Below is a small trained network, with its code and all its weights. Each question gives an input and a target symbol and asks what happens when units are switched off, that is, made to give their printed mean instead of their output.

import numpy as np


def w(rows, s, z=0):
    codes = np.array(rows[::2]) - 128.0
    scale = np.full(codes.shape[1], s)
    scale[-1] = z or s
    return codes * scale


def f(y):
    return y / 2 * (1 + np.tanh(0.7978845608 * (y + 0.044715 * y**3)))


def softmax(a):
    e = np.exp(a - a.max(-1, keepdims=True))
    return e / e.sum(-1, keepdims=True)


def log_softmax(a):
    a = a - a.max(-1, keepdims=True)
    return a - np.log(np.exp(a).sum(-1, keepdims=True))


def net(x, mask):
    ids = ['ΓΣΩαβε'.index(c) for c in x.split()]
    T = len(ids)
    res = E[ids] + P[:T]
    q, k, v = (res @ M[0].T for M in (Q, K, V))
    z = softmax(np.where(np.tri(T) > 0, q @ k.T / 4**0.5, -1e9)) @ v
    res = res + np.where(mask[0], z, O[0][:, -1]) @ O[0][:, :-1]
    y = f(res @ A[0][:, :-1].T + A[0][:, -1])
    res = res + np.where(mask[1:25], y, B[0][:, -1]) @ B[0][:, :-1]
    return log_softmax(res[-1] @ U[:, :-1].T + U[:, -1])


Q, K, V, O, A, B = {}, {}, {}, {}, {}, {}
E = w([
[18,84,102,99],'Γ',
[161,154,80,159],'Σ',
[148,105,127,117],'Ω',
[158,93,150,86],'α',
[123,153,182,122],'β',
[52,166,211,7],'ε',
],0.02)
P = w([
[144,193,116,182],'0',
[184,133,2,82],'1',
[160,148,53,85],'2',
[115,172,167,172],'3',
[113,186,191,160],'4',
[135,186,168,63],'5',
[128,194,188,42],'6',
],0.0054)
Q[0] = w([
[201,203,60,6],'h0',
[133,157,113,111],'h0',
[137,119,200,49],'h0',
[104,255,40,173],'h0',
],0.0086)
K[0] = w([
[113,198,181,204],'h0',
[142,130,142,133],'h0',
[67,23,129,162],'h0',
[247,154,175,99],'h0',
],0.011)
V[0] = w([
[146,8,154,118],'h0',
[104,94,48,96],'h0',
[74,132,94,180],'h0',
[175,188,126,56],'h0',
],0.015)
O[0] = w([
[131,111,36,32,3],'h0',
[166,125,185,41,200],'h0',
[83,105,253,81,151],'h0',
[191,167,50,205,213],'h0',
],0.011,0.0029)
A[0] = w([
[102,67,132,167,86],'n0',
[141,118,133,125,10],'n1',
[136,77,131,159,6],'n2',
[147,129,179,112,174],'n3',
[203,206,117,104,59],'n4',
[139,146,147,148,145],'n5',
[143,163,100,155,221],'n6',
[120,104,154,109,40],'n7',
[152,120,138,158,192],'n8',
[87,156,145,113,84],'n9',
[173,4,116,175,147],'n10',
[134,83,144,127,64],'n11',
[131,128,102,98,2],'n12',
[103,95,96,151,133],'n13',
[166,94,150,137,63],'n14',
[78,123,96,144,159],'n15',
[113,155,119,123,60],'n16',
[128,107,107,105,2],'n17',
[99,127,71,120,53],'n18',
[54,50,91,135,113],'n19',
[152,167,108,106,150],'n20',
[159,63,162,130,42],'n21',
[164,67,166,163,128],'n22',
[156,135,78,97,200],'n23',
],0.014,0.0047)
B[0] = w([
[157,122,172,107,126],'n0',
[212,154,147,131,114],'n1',
[187,161,149,162,120],'n2',
[41,138,55,218,255],'n3',
[178,70,62,218,187],'n4',
[90,126,95,158,167],'n5',
[175,179,180,23,247],'n6',
[205,167,160,113,207],'n7',
[63,148,127,90,179],'n8',
[200,140,125,126,207],'n9',
[88,251,130,140,148],'n10',
[162,107,135,125,147],'n11',
[156,160,146,150,120],'n12',
[177,107,221,136,141],'n13',
[180,122,88,116,126],'n14',
[212,138,201,85,155],'n15',
[175,129,118,142,126],'n16',
[158,160,140,166,122],'n17',
[187,145,214,194,133],'n18',
[140,118,175,216,158],'n19',
[98,99,81,136,155],'n20',
[183,69,161,103,163],'n21',
[141,81,64,144,141],'n22',
[103,22,141,95,156],'n23',
],0.016,0.0098)
U = w([
[200,182,93,241,3],'Γ',
[102,165,168,106,148],'Σ',
[60,79,120,103,251],'Ω',
[134,117,183,230,59],'α',
[158,82,122,147,125],'β',
[79,156,106,254,203],'ε',
],0.0054,0.0026)

Each question gives the input, a string of symbols that net reads in full, and the target symbol t.
The units are the heads (4 rows each of Q, K, V and O) and the neurons (one row each of A and B). Each row of codes is followed by its name. A weight is (code - 128) times the scale printed after its matrix; where a second scale follows, it is the last column's (O, A, B and U).
mask holds one flag per unit, heads first, then neurons. A switched-off unit (its flag False) gives its mean, the last column of its rows in O or B, instead of its output. The means were averaged over made-up inputs and are rounded, as every weight is.
A unit's drop is (log p(t) with every unit on - log p(t) with that unit switched off) / (log p(t) with every unit on - log p(t) with every unit switched off).
The circuit of an input: a set's keep is (log p(t) with only the set's units on - log p(t) with every unit switched off) / (log p(t) with every unit on - log p(t) with every unit switched off). Starting from the 12 units with the biggest drops (on a tie, the unit counted first), units are removed one at a time, each time the one whose removal leaves the highest keep (on an exact tie, the one counted first), for as long as the keep stays at least 0.8.
circuit, biggest first: the units of the circuit, biggest drop first
most important unit: the unit with the biggest drop
k most important neurons: the k neurons with the biggest drops, biggest first
drop of u: that unit's drop, to one decimal
input β α α, target Σ: 3 most important neurons => n3, n10, n6
input β Ω β α, target Ω: circuit, biggest first => n23, n7, n9, h0
input ε ε ε ε β, target Γ: circuit, biggest first => h0
input α ε Γ α Σ, target β: circuit, biggest first => n23, h0, n3
input ε β β Ω Ω, target Σ: 3 most important neurons => n3, n6, n10
input β Σ β β Σ, target Σ: circuit, biggest first => n6, h0, n3, n8
input β ε Σ Ω Γ, target α: circuit, biggest first => n19, n15
input α α α β, target β: circuit, biggest first => h0, n23, n3
input α β ε, target β: 3 most important neurons => n3, n23, n4
input β Γ Σ β Σ Σ, target Σ: circuit, biggest first => h0, n6, n3, n8
input α α Ω, target β: circuit, biggest first => n23, h0, n4
input Γ Σ β β Ω, target Ω: 2 most important neurons => n4, n19
input β Σ β Σ ε, target ε: 2 most important neurons => n6, n7
input β Σ Σ ε, target ε: most important unit => n7
input Ω β α, target Ω: 3 most important neurons => n23, n7, n9
input β β β β β, target Σ: 4 most important neurons => n3, n6, n4, n8
input ε Γ β β, target ε: 4 most important neurons => n3, n6, n15, n23
input α Σ ε α α β, target β: 4 most important neurons => n3, n4, n23, n6
input Σ ε Σ β α, target ε: 2 most important neurons => n10, n7
input Σ Σ α, target ε: most important neuron => n6
input ε ε ε, target Γ: drop of n4 => 0.7
input α Ω Ω, target β: drop of n18 => 0.2
input Σ Σ Ω, target ε: drop of n16 => 0.0
